Rows and whether each has a hidden trait (one of two labels; each part has its own):
[  1   7   3  14  -5   2  -5  -6  -9   2   5   5  -4   7  -2  -1  23 -15
  18   4  -2  14   6  -4  -5  -4  -6   2  -4  -8  -5   6  -2  18   1 -29
   1   5   8   9  -2  -6   0  -3   5  10   7  -9   7  -7  12  10  -3  -5
   5   0   6   7  14   7  -2  32   2  -3  14   1  11  -2   0  -5   6   2
   0   4   1   2  -2   0   4   9  -3 -12  -4 -35  -2  -5  -4 -16  -3  -2
  -8  -1  -9   0   0  -4  -8   0   8  -8   0  -9  15  -3  -7 -15  -5   7
   2  15   6  10   0 -19]
A
[ -4 -13  -3 -19   0  -1   8   3  -1  -1   8 -11   9  -3  10   4  15   6
  -7  -1  -5  22  -6  -4   3  -4  -3   1  -2   3  14   7   5  -3  -1 -33
  -6  -5  10  -9   0 -10   3 -11   0 -15   1   2   8  -1  29   1   2 -13
  -1   7  -9   8   4  12  11  12  -7 -14  -2   1  -5   1 -13  -6 -11  -5
  -3   4  -2  -2  -1  23 -15  -3 -13   0 -11  -7  -6 -18 -10  48  -3  13
   4   4  10  -3  -1   0   9  -5   2  -9   1 -31  -8  -1  28 -17   6  15
  -8 -24  -2   9   6   5]
A
[ 11  -2   0  -5  -3   0  12 -20 -11   2 -11   2 -12   1   2   6  19   0
   4   0  -3   9   1   0  -4  -2  -9   3  -6  -2   7   7   1  21  -1 -63
 -14   6  13   5  -3  -7   3  -6  15  -2   6  -5   3  -2   3   4   1 -10
   3   6  -7  11   2   4 -14  33  -4   8   6   9  19  -3  -7  -1  -6   7
   1   3  -2   0   4  38 -16  -3  -4  -8  -1 -24   9 -23  -1  -1  -7   2
  -5   3  -5   1   0   1  -8   3   5   1   0  -8  30  -1 -28 -26  -6  11
  -4 -23  15  15   6  -7]
D
[  4   6   2  -1  -8   1   1 -16  -5   4  -4   7   6  11  -6  -6  33 -15
  40   1  -4  18   4  -2  -3  -3 -10   0  -4  -5   6   7   0  29  -1 -49
   2   6  17   5   0 -11   2   1  13  -5   7   8  13  -8  13   9  -9 -13
  13   1   4   8  15  11   6  39   6 -14   2   1  11  -2  -2  -7   0   1
  -4   8   1   0  -5  10  -6   3  -1  -9  -4 -30   6  -4  -4 -17   0 -10
  -2   3 -10   7   0  -5 -17  -3   9  -9   1  -5  52  -9 -16 -24  -1   8
  -7   9   8   9   5 -17]
A
[  9  -1   2  -8  -7  -1  15 -17 -10   2   1   6  -8   5  -5   6  13  -3
  11   3  -1   2   4  -1  -7  -2  -5   1  -7  -4   9   9   1  28  -2 -58
 -13  13   3   5  -2  -3   3  -6  11   5   5 -12   0  -2   7   4  -3  -6
  11   2  -3  15   3   0 -28  30  -1  13  11   6  30  -4   2  -1  -8   7
  -3  -1  -1  -1   2  26  -9  -4  -5 -10   2 -32   6 -16  -4  -5 -10  12
  -9   0  -7   2  -1  -1  -5   0   9  -6   0 -13  17   2  -6 -25  -5   3
   2 -26  13  16   9  -8]
D
[  5   6   3   3  -7   2  -2  -8  -7   3  -2   4   2   6  -6  -4  33 -15
  31   2  -2  18   5  -1  -4  -3  -8   1  -3  -7   2   7   0  25   0 -33
   2   4  15   9  -1  -8   1  -3  12   6   7  -1  11  -6  10   9  -4  -7
   7   1   2   7  13   7  -1  37   2  -5   8   2  12  -2  -4  -4   4   0
  -1   6   1   1  -3  12  -2   4  -4 -11  -5 -36   4  -8  -3 -15  -2  -6
  -7   1  -8   6   0  -3 -17  -2   8  -5   0  -8  38  -6 -18 -21   4   9
  -1  11   4  11   3 -16]
A
[-15  -2   0  -2   2   2  -5  19  -5  -5  13 -10  -3  -7  13   7   6   0
 -39   4  -1  12  -4  -8   1  -3  -1   2   4   0  10   4   1  -9   3  16
  -3  -8   6   0  -3  -3  -1 -16  -9   8   1 -17   1  -5  14   7   9  -2
 -12   6   1   9   0   7  11   5  -7  -4  12   0 -12   0 -10  -2   3  -5
   2   0  -1   1   3   2   3  10 -15  -8 -11 -18 -17 -19  -7  10  -3  11
  -3  -3   7  -6  -1   2  21   0   5 -12  -1 -29 -32   6  48   7   1  20
   4 -11  -3   7  -6  -4]
D
[-14  -7  -3 -10  -1   1  -5  11  -1  -3  12 -12  10  -5   3   0  16   3
 -19   1  -4  20  -6  -6   3  -5  -2   1   3   1   7   4   3 -10   1   3
   3 -11  12  -6  -1 -10   1 -11  -8  -9   1   0   8  -4   8   4   5 -11
  -5   5  -3   3   7  14  30   5  -7 -20  -1  -4 -17   2 -15  -6  -3  -8
  -3   4  -1   0  -2   8  -6   7 -15  -2 -17 -11 -13 -11  -6  12   2  10
   4   4   8  -4   0   0  12  -6   3 -12   0 -31 -24  -1  41  -4   8  22
  -6  -3  -5   1   0   2]
A
[-13  -2  -1  -4   2   3 -11  18  -4  -5   8 -12   5  -9  13  -1  21   0
 -31   1  -4  22  -5  -8   4  -6  -5   2   4   1   3   4   0 -12   3  16
   5 -15  11  -2  -2  -8  -1 -12  -8  -3   2  -5   8  -6  11   8   8 -12
 -12   6   1   5   5  16  31   6  -6 -14   0  -1 -21   1 -15  -5   4  -9
   0   2   0   1  -1   5  -4  12 -14  -4 -17 -19 -18 -13  -6   9   2   3
   1   0   6  -4   0   1  10  -5   2 -13  -1 -26 -15   1  29   5   5  22
  -3   2  -6   7  -5  -4]
D
[  6   2   2  -1  -5   0   6 -15  -9   3  -2   7  -1   8  -6  -1  30  -8
  33   2  -2  16   5   0  -5  -3  -7   1  -6  -5   6   8   0  26  -1 -56
  -4   7  14   5  -1  -8   2  -2  13  -1   6  -1   7  -4   9   5  -6  -9
  11   1   1  11  14   5  -8  33   2   0   5   4  18  -2  -2  -4  -2   3
  -3   6   0  -1  -1  18  -9   0  -4  -9   2 -27   4 -10  -4 -11  -6  -3
  -5   2  -8   7   0  -2 -13  -1   8  -5   1  -8  34  -4 -21 -27  -2   6
  -4  -3  12  14   8 -15]
A
[-15  -6  -1  -6  -1   2  -6  16  -2  -3  16  -8  14  -3  12   0  14  -3
 -14   3  -5  24  -3  -9   2  -5  -2   1   3   0   3   6   2  -7   2  13
   6  -9   8  -3  -1  -5   0 -12  -9  -2   1  -6   8  -5  19   7   4  -7
  -5   4   3   5   8  10  30   7  -4 -18   4  -4 -17   2  -9  -4   0 -10
  -3   1   0   0  -2  -9   0  10 -15  -3 -16 -16 -15  -6 -10   8   1  12
   2   1   6  -6   0   0  10  -6   6 -18   0 -31 -25   0  50   6   7  17
  -2   0  -7   4  -2  -3]
D
[-13 -11  -3 -17  -4  -1   4   8  -1  -2  21  -6  24   3   4  -1  16   4
   9   1  -5  17  -4 -11   3  -6   1  -1  -1   1  12   7   4   1  -1 -12
   2  -2   7  -8   1 -11   1  -9  -9 -14  -1   0  12  -1  28   3  -1 -12
   9   4  -3   9   9  14   9  10  -2 -19  -5  -1  -7   2  -6  -7  -8  -8
  -7   4   0  -3  -3   7 -12   0 -13  -2 -15 -27 -10  -4 -11  11  -1  19
   4   4   9  -6   0  -2   9  -8   6 -19   1 -28 -28  -2  57 -13   8  15
  -5 -19  -6   3   4  -1]
A
[ -7  -5  -1 -13   3   1   1  12  -6  -4  13 -14  -3  -9  15   8   3   9
 -38   1  -3   5  -6  -6   2  -4  -2   2   1   3  12   7   3 -10   1  -3
  -8 -11  11  -5  -3  -4   1 -14  -6  -4   1  -9   1  -2  16   2  10  -7
 -13   9  -7   5   2   8  12   6  -9  -2   6   1  -7   0 -14  -4  -4  -5
   1   0  -3   0   2  22 -10   4 -16  -5 -12 -12 -13 -23  -7  18  -4  19
   2   2  11  -5  -1   2  18  -1   1  -8  -1 -18 -27   5  50  -5   1  21
  -1 -23   1   7   1   3]
A

Next part:
[ -1   0   0 -11   8  -4   2   2   1 -13  -1   1  -2 -23  -1   4   6   2
   0   1   0   2 -14  -3  -5  -1   2   2  -1   6   5   2  -1  11  -2  -1
  -1  -6  -1  -1   5   1  -2  -3   6   3  -5  -4  -1   6  -7   1  -2   1
   4  -1  -1 -16   8   2   2  -3]
V
[ -3   1   2  -4 -16  -5  -7  -3  -3 -15   3  -4  16 -23  -5   6  13   0
  -1   6  -3  -3 -30 -10  -2  -4   3   0   7  -4   9  -7  -7  13 -12   2
   1  -4  -4   1   6   1  10   0  10  13  -5   7   1  15 -17   2  -6  -1
   2   1   1 -18  11  -3   3  -8]
V
[ -1   1  -2   3   4  -3   2   1   0 -11  -2   1  -3 -23  -4   1   4   2
   0  -1  -2   5 -13  -3  -3   0   2   1  -1   5   1   2   0  13   1  -1
  -2  -6  -1  -1   6   1  -2  -1   5   2  -5  -2  -2   1  -4   1  -3   1
   6   0  -2 -12   7   0   4  -1]
V
[ -6  -7   8  11  -5  -1 -13   4 -11 -15   5  -4  13 -24  -4   4  25  -4
  -3  10   0  11 -51  -9  -7  -9   0   0   9  -4  17   5   0  24 -12   2
   1   1  -4   0   6   6   8   1  17  13  -7   8  -2  25 -35   1   0  -1
   0   2  -1 -23  13  -5   3 -15]
G
[ -3  -8  10 -16  14  -2 -15   1  -7 -15   3  -2   4 -25  -7  -2  13  -5
  -2   9  -3  14 -32 -15   3  -6   8   1  10  -2   9   6   5  32 -23   2
   1  -5 -11   0  10   8   8   2  16  15  -9   5   0  27 -30   2  11  -4
   1   2   1 -17  21  -2   6 -10]
G
[  0   1  -1  -5  17  -1  -1   2   3  -8  -2   2  -2 -25  -3   0  -4   2
   0  -3  -1  -1  -1  -4  -1   0   2   4   0   5   0  -2   1  10  -7  -3
  -1  -9  -2  -1   4   1  -6  -2   2  -2  -9  -6  -1   3  -2   2   1   1
   5  -1  -1 -10   8   5   5  -1]
V
[ -3   7  -4  -2  -3  -6   2   1   3 -12  -3   3 -15 -23 -13  -1  10   6
   0   2  -4   7 -25  -6  -4   4   6   2  -2  12   4  -1  -3  25   2   0
  -3  -7  -6  -1   6   0   1  -5   8   4   2  -5  -3  10  -9   2  -6   2
   7   0  -3  -9  19  -2   6  -1]
V
[ -7  -5  13  -6   7  -1  -8  -9  -5 -12  11  -6  35 -21  -7 -13  23   3
  -1   4  -4 -12 -27  -8 -12 -12   4   4   5 -16   8 -19  -2 -14 -30  -4
   3  -4  -5  -2  12   1   3   6   2   8 -21   6   9  18 -24   3   6   0
   3   3   4 -18   9   1   7  -6]
V
[ -5  -4   1  10   1   2   1   6  -3 -13   5  -3   6 -23  -9   2   7   3
  -1   4   0   6 -17   0 -10  -4   2   0  -5   0  14  -8  -4  16  -5  -3
   1  -2   2  -2   2   2   0   0   8  -1 -11   0   0  10 -10   1 -13   3
   4   1  -1 -21   9   1   2 -11]
G
[ -4  -3   6  27 -15  -1   1   5 -10 -21   5  -5  11 -22  -6   5  21  -1
  -1   5   0  13 -32  -1  -9  -5   0  -2  -2  -2  21  -2  -5  12   7   4
  -1   0   3  -2  -1   1   3   1  13   5  -4   3  -2  11 -12   1 -16   2
   1   0  -2 -24   2  -6   2 -10]
G
[  0   1   1   9  -3  -1   0  -4  -5 -13   4  -5  18 -26   4   1  11  -3
  -1   3  -2   9 -21  -4  -7  -2   1  -3   0  -4  13   0  -6  11  -2   5
   0  -4   0  -3   3  -2   0   2  11   7  -1   1  -1  14  -1   2 -14   2
  -1  -1  -7 -14   4  -6   0  -9]
V
[ -7  -4  17  11 -21  -2  -7 -14 -12 -14  11  -7  30 -21  -8 -21  34   3
  -2   8  -6 -10 -20  -7 -11 -11   7   1   5 -22  10 -29  -6 -39 -24   1
   2  -5 -11  -1  11  -2   7   8  -2   7  -8  13  11  10 -18   1  10  -1
  -3   5   3 -22   5  -7   3  -4]
V
[ -3  -2   2   6  -6  -1   1   4  -3 -13   0  -1  -5 -26   0   8  11   0
   0   2   2   7 -17   0  -5  -3   1   1  -1   4  11   5   0  14   6  -1
  -2  -3   2  -2   2   0  -2  -1   6   2  -5  -1  -3   7  -7   1  -8   1
   2   0  -2 -17   9  -1   1  -3]
V
[ -3  -2   4   7   1  -1   0   4  -5 -14   4  -4  10 -24  -5   4  10   0
  -1   3   1   7 -27  -2  -8  -5   0   0  -3  -1  13   1  -4  20   0   1
   0  -2   0  -2   2   0   2  -1  11   6  -7   0  -1  14 -12   1 -14   3
   3  -1  -5 -17   6  -4   4 -10]
G
[ -4   2   0   3 -20  -4   2   5  -5 -14  -1   0 -14 -19  -1   5  24   3
  -1   4  -3  14 -40   1  -2   0   3  -1   1  10  17   2  -5  22  17   2
  -4  -2  -2   0  -2   0   7  -4  13   5  -1   0  -5  12 -16   1 -12   2
   3   0  -4 -19  15  -8   8  -2]
V
[ -5   2   2   2 -10  -6 -10  -4  -6 -12   4  -5  20 -25  -1   2  19   1
  -1   8  -2  -6 -28 -12  -4  -5   3   0   9  -7   8 -11  -6   8 -16   3
   2  -3  -8   2  10   1   9   1  10  14  -7   7   4  17 -28   2   3   0
   4   1   3 -21  10  -2   4  -8]
V
[ -4  -1   5   7 -12  -4 -12   0 -11 -14   3  -5  14 -22  -4   1  24  -2
  -2   9  -1  -2 -29  -9  -5  -5   1  -1  11  -6  11  -8  -5   7 -13   2
   1  -2  -6   2   6   3  10   0  14  13  -5   9   1  21 -24   2   0  -2
   1   1   4 -28   8  -4   3 -11]
G
[  2   5  -2  -4   6  -3   1  -8  -1 -11   2  -5  19 -27  -1  -9   1  -3
   0   3  -5   8 -23  -7  -6   0   6  -2  -2  -3   3  -3  -8  14  -6   5
   0  -7  -3  -1   0  -3   2   0   8  10   3   0   2  11   6   3 -10   1
   4  -1  -5 -12   2  -4   1  -7]
V
[ -4  -8   5   9 -34   2   2   7 -11 -16   3  -4   2 -22  10   6  21  -4
  -1   4   3  11 -30   6  -9  -5  -4  -2  -1   0  17   7   0   9  18   2
  -2   1   6  -1  -7   1   5   1   6  -2   0   6  -3   6 -11  -2 -11   2
  -6   1  -2 -25  -2  -6   0  -7]
V
[ -2  -1   2   2   4  -1   0   2  -2 -13   3  -2   7 -26  -2   5   9   1
   0   2  -1   5 -25  -3  -9  -4   2   1  -2   1   9   0  -5  13  -3   1
   0  -4   1  -2   4   0   0  -1  10   5 -10  -2  -1  12  -8   2 -13   2
   3  -1  -1 -18   8   0   2 -12]
G
[ -3  -1   5  -4 -17  -4 -15  -1 -10 -13   2  -3   7 -23  -5   1  20  -3
  -2  10  -3   7 -36 -12  -2  -4   4  -1  11  -4   9  -1  -2  14 -13   5
   1  -2  -9   1   7   6  11   2  15  16  -1   9   0  21 -30   2   4  -2
  -1   2   1 -22  14  -5   4 -10]
G
[  1   1  -1  -6 -13  -2  -2  -5  -5 -14   5  -5  15 -20   8 -10  10  -3
  -1  -2  -3  10 -32  -5 -11  -2   3  -4  -1  -4  11   0  -6  13   0   6
   0  -4  -1  -2   2  -2   2   2  11   9   2   1   0  12   3   2 -14   1
   1  -2  -7 -15   3  -7   0  -9]
V
[ -4   3   5  15 -21  -7 -10 -10  -9 -13   3  -5  20 -20   0  -9  24   1
  -2  11  -3  -9 -26  -8  -1  -5   4  -1  11 -13   7 -19  -9 -11 -14   3
   1  -4  -9   3   8  -1  14   4   7  14   2  12   6  16 -19   2   5   0
   0   2   4 -26   4  -6   3  -4]
V
[ -3   5   1   2 -12  -5 -11  -7  -7 -14   2  -5  19 -23  -2 -12  18   1
  -1   9  -3 -10 -22 -12  -2  -2   3  -1  11  -9   9 -13  -7  -1 -14   3
   1  -4 -10   3   8   0  12   1   8  16  -1   8   5  16 -22   2   5  -1
   2   2   5 -22   7  -5   0  -6]
V
[  1   5   2   0  23  -6 -18  -8   0 -10  -2   1   2 -18 -15  -6  -3  -2
  -1   8  -9   4 -11 -20   7   1  10   2  11  -2  -6  -2   0  21 -28   2
   1 -11 -18   3  13   4   9   0   8  17  -1   4   4  20 -15   3  20  -4
   7   2  -1  -7  20   2   3  -3]
G
[ -2  -2   5  14  -5  -4 -15   1  -6 -12   2  -3   7 -25  -7  -4  13  -3
  -2   9  -4   6 -29 -14   0  -4   5   1  13  -3  11  10  -1  20 -21   2
   1  -4 -13   1   7   6  11   1  14  16  -4   6   0  23 -27   3   7  -4
   3   2  -1 -21  16  -2   5 -11]
G
[ -2  -4   1 -10   0   1   1   4  -2 -13   1   0   1 -19   0  -2   6  -1
   0   2   2   4 -15   1   2  -1  -1   0   1   1   7   1   1  15   2  -1
  -1  -5   2  -1   0   1  -1   0   2   1  -4   0  -1   5  -9   0  -4   1
   1   0  -2 -16   4   0   3  -3]
V
[ -1   6  -1  -7  24  -6 -12 -10   3 -11   1  -1  24 -23 -17 -11  -2   4
  -1   4  -7 -18  -6 -17  -2  -2   6   4   8  -7  -1 -21  -5   0 -34  -2
   3 -12 -14   3  18   0   7   0   4  12  -9   2   8  17 -18   4  15   0
  10   1   4 -10  11   5   6  -3]
V
[ -8  -7  15  11 -13  -2  -8  -8 -12 -15  10  -8  27 -29  -3 -18  33   1
  -2   9  -2  -6 -38  -4  -7 -12   3   0   5 -17  15 -20  -6 -20 -18   1
   2   0  -4  -1   8   0   8   7   6   9  -9  12   7  17 -23   1   3   1
  -3   3   3 -31   4  -7   2  -9]
V
[  1   3   1   7 -18  -2   0  -5  -6 -13   2  -4   9 -26   2  -6   7  -2
   0   8  -1   9 -20  -5  -3   0   4  -4  -1  -1   8   1  -7  13   3   7
  -1  -4  -1  -2  -3  -2   5   1  10   8   6   5   0   8   2   2 -12   0
   1  -1  -7 -17   4  -7   1  -6]
V
